Questions about the table below. Indices start at 0.
1) Which number is the entry at row 2, column 0?
2) Which number is the maximum?
3) Which number is the entry at row 0, column 0?
4) Which number is the entry in the top-right corner?
5) Which number is the entry in row 2 and column 1?
6) Which number is the entry directly above 147?
7) Which number is the bottom entry of the column that holds the smallest entry?
8) Which number is the entry at row 0, column 1?
[[122, 139, 145, 121, 142, 139, 125, 129],
 [136, 137, 139, 133, 117, 146, 148, 130],
 [128, 120, 118, 114, 143, 122, 147, 117],
 [132, 117, 119, 107, 117, 138, 117, 146],
 [138, 142, 122, 138, 143, 120, 137, 145],
 [115, 130, 120, 124, 115, 113, 134, 140],
 [120, 117, 154, 140, 123, 112, 122, 127]]
1) 128
2) 154
3) 122
4) 129
5) 120
6) 148
7) 140
8) 139

X =
[[141 142 142 113 151 142 144]
 [140 150 146 106 142 149 148]
 [139 149 141 115 145 150 146]
 [146 143 140 110 144 145 143]
 [153 147 146 114 143 141 145]]
The last entry, reading row by row: 145
The first entry, reading row by row is 141
What is the entry just left of the smallest entry?
Answer: 146
The first entry of the largest entry's row: 153
The entry in the top-right corner -> 144
The fourth-last entry, reading row by row -> 114
The second entry on the diagonal from the top-right corner -> 149
The entry just right of 114: 143
The 2nd smallest entry is 110
What is the third smallest entry?
Answer: 113
The 3rd entry, reading row by row -> 142
The smallest entry in the last column: 143
The largest entry in the first row -> 151

arr =
[[144 115 131 131 112 135 109 126 130 118 118]
 [127 129 142 124 133 135 123 136 128 117 137]
 [135 142 121 137 135 120 133 112 123 135 114]
 [150 129 133 152 121 135 124 110 138 118 108]
 [147 157 132 131 140 114 126 111 100 111 108]
 [126 123 134 128 131 133 133 125 152 123 146]]
Counting starts at 0.
What is the top-left entry?
A: 144
The entry in the bottom-left corner: 126
What is the entry just right of the largest entry?
A: 132
What is the entry just left of the smallest entry?
A: 111
What is the bottom-right entry?
A: 146
What is the entry in row 2 and column 0?
A: 135
What is the top entry of the column that holds the largest entry?
A: 115
What is the top entry of the column that holds the smallest entry?
A: 130
What is the entry just right of the smallest entry?
A: 111
What is the entry directly below the smallest entry?
A: 152
What is the entry in row 1 and column 2?
A: 142
The entry in row 1 and column 0: 127
The entry at row 0, column 2 is 131
The entry just right of 134 is 128
What is the entry just left of 138?
A: 110
The entry in the top-right corner: 118
What is the entry in row 1 and column 1?
A: 129
What is the entry directly above the smallest entry?
A: 138
The bottom entry of the column that holds the largest entry: 123
What is the entry just right of 117?
A: 137
What is the entry in row 2 and column 2?
A: 121
The largest entry: 157

m =
[[122 128 145 151 128 124]
 [124 126 118 113 129 132]
 [146 124 126 126 120 131]
 [132 145 124 128 120 120]
 [139 124 138 120 133 113]
 [115 122 119 121 134 142]
 [115 132 128 127 144 119]
 [120 141 128 141 124 124]
 [141 124 140 120 134 112]
 [114 131 127 128 143 122]
 [124 130 117 110 127 132]
 [114 126 120 120 137 134]]
Indices start at 0.
The top entry of the column that holds the largest entry: 151
The entry directly below the largest entry: 113
The minimum -> 110
The entry in row 0 and column 0 is 122
The entry in row 1 and column 1 -> 126
The entry at row 1, column 0 is 124
What is the entry in row 2 and column 0?
Answer: 146
What is the entry in row 0 and column 2?
Answer: 145
What is the entry in the bottom-left corner?
Answer: 114
The top-right entry -> 124
What is the entry directly above 117?
Answer: 127
What is the entry just right of 138?
Answer: 120
The entry directly above the smallest entry -> 128
What is the bottom-right entry?
Answer: 134
What is the entry just left of the smallest entry?
Answer: 117
The entry in row 0 and column 1 is 128
The entry directly above 138 is 124
What is the entry just left of 138?
Answer: 124

[[122 123 122 137 138 135 123 119 124 127 126 116 117 144 137 137]
 [121 122 120 139 141 136 122 117 125 126 125 112 115 148 140 141]
 [120 121 118 141 143 138 121 116 125 123 124 109 114 152 141 143]]
What is the entry directly above the largest entry? 148
The 2nd smallest entry -> 112
What is the last entry, reading row by row? 143
What is the entry directly above 112? 116
What is the first entry of the smallest entry's row? 120
What is the 2nd-last entry, reading row by row? 141
The 3rd entry, reading row by row is 122
What is the top-right entry? 137
The 3rd entry on the diagonal from the top-right corner -> 152
What is the second entry, reading row by row? 123
The entry directly below 136 -> 138
What is the entry just right of 109? 114
The largest entry in the first row is 144
The entry just left of 139 is 120
What is the top-left entry? 122
What is the fourth entry, reading row by row? 137

[133, 135, 122, 105, 134, 117, 112, 117, 130, 116, 118]
The 5th entry is 134
The second entry from the left is 135
The 2nd entry from the right? 116
The first entry from the right? 118
The smallest entry: 105

Questions about the grid below.
1) Give the maximum.
2) Give the minimum.
3) Give the entry just right of the largest entry.
[[139, 127, 129, 140], [152, 127, 121, 136], [139, 130, 123, 124], [124, 127, 126, 127], [132, 129, 124, 123], [132, 128, 126, 131], [125, 128, 121, 124], [131, 130, 140, 128], [132, 125, 123, 126], [134, 125, 135, 137], [121, 130, 130, 132], [141, 127, 128, 126], [102, 131, 128, 137], [128, 128, 131, 132]]
1) 152
2) 102
3) 127

[120 135 102 124 148]
Read off the entry just left of the largest entry.
A: 124
Read off the entry just left of 102.
A: 135
The third entry from the left -> 102

Questions about the matrix below.
1) The bottom entry of the column that holds the largest entry?
2) The first entry, reading row by row?
3) The third entry, reading row by row?
4) The largest entry in the last row?
5) The smallest entry in the last row?
6) The top entry of the column that holds the largest entry?
7) The 2nd largest entry?
8) The entry just right of the largest entry?
[[127 130 128 129 137 129 129 130 133 124 126 130 136 123 124]
 [125 121 128 133 124 129 127 144 122 125 131 125 138 126 129]
 [127 138 133 136 146 134 132 128 134 135 123 120 114 123 137]
 [123 130 122 135 120 127 130 118 144 118 119 129 130 123 118]
 [130 133 133 118 134 124 126 122 124 126 121 131 117 117 123]
 [132 128 134 132 133 129 129 121 126 118 137 135 127 137 129]
 [126 122 132 132 137 123 125 145 140 134 112 120 137 130 128]
 [129 126 124 115 124 130 131 144 116 130 138 123 158 129 123]
 [129 130 128 123 129 127 125 141 119 129 127 128 115 122 126]
 [130 131 133 135 129 110 130 127 115 133 125 125 139 145 119]]
1) 139
2) 127
3) 128
4) 145
5) 110
6) 136
7) 146
8) 129

Read these off the array that follows.
1) Which number is the second smallest entry?
2) Which number is the largest entry?
[[113, 133, 129, 136, 131, 130, 134, 120, 128, 127, 133, 149, 122, 137], [121, 124, 114, 115, 118, 131, 123, 124, 129, 116, 128, 142, 124, 138], [131, 133, 134, 119, 127, 128, 129, 134, 128, 135, 129, 121, 130, 123], [139, 121, 126, 134, 135, 107, 134, 121, 128, 138, 128, 120, 131, 139], [129, 109, 131, 134, 123, 123, 129, 130, 124, 120, 141, 133, 118, 135], [122, 122, 123, 131, 125, 128, 142, 122, 123, 127, 133, 131, 125, 132], [120, 129, 130, 130, 119, 150, 127, 136, 126, 118, 130, 129, 126, 125], [131, 132, 118, 141, 128, 120, 138, 120, 121, 139, 111, 127, 128, 131], [132, 118, 126, 129, 117, 128, 134, 138, 123, 124, 125, 106, 119, 133]]
1) 107
2) 150

[134 120 119 127 120 138 152 135 121 138 118 128 135 124]
The entry just right of the smallest entry -> 128
The largest entry? 152
The entry just left of the smallest entry: 138

Read these off the grid that follows. Indices start at 0.
1) Which number is the entry in row 2 and column 0?
2) Which number is the bottom-right entry?
3) Which number is the entry in row 0 and column 1?
4) Which number is the entry in row 1 and column 0?
5) Which number is the entry in row 1 and column 1?
6) Which number is the entry at row 0, column 2?
7) Which number is the entry in the top-right corner?
8) Which number is the entry directly below 145?
[[128 132 139 149 132]
 [147 146 130 128 127]
 [128 130 128 129 145]
 [132 124 117 150 156]
 [128 130 149 144 127]
 [151 132 135 123 128]
 [127 127 126 133 156]
 [125 130 136 122 152]]
1) 128
2) 152
3) 132
4) 147
5) 146
6) 139
7) 132
8) 156

Questions about the grid below.
1) Give the bottom-left entry.
2) Give the entry just left of the smallest entry.
3) Give the largest entry in the last column.
4) Give the entry in the top-right corner.
5) Give the first entry, reading row by row.
6) Give the entry just left of 137.
7) Give the entry directly below the centre entry.
8) Give the 4th entry in reading order.
109	130	140	120	140	135	126	140	123
125	134	136	138	130	135	116	117	118
116	139	137	107	139	127	139	150	151
1) 116
2) 137
3) 151
4) 123
5) 109
6) 139
7) 139
8) 120
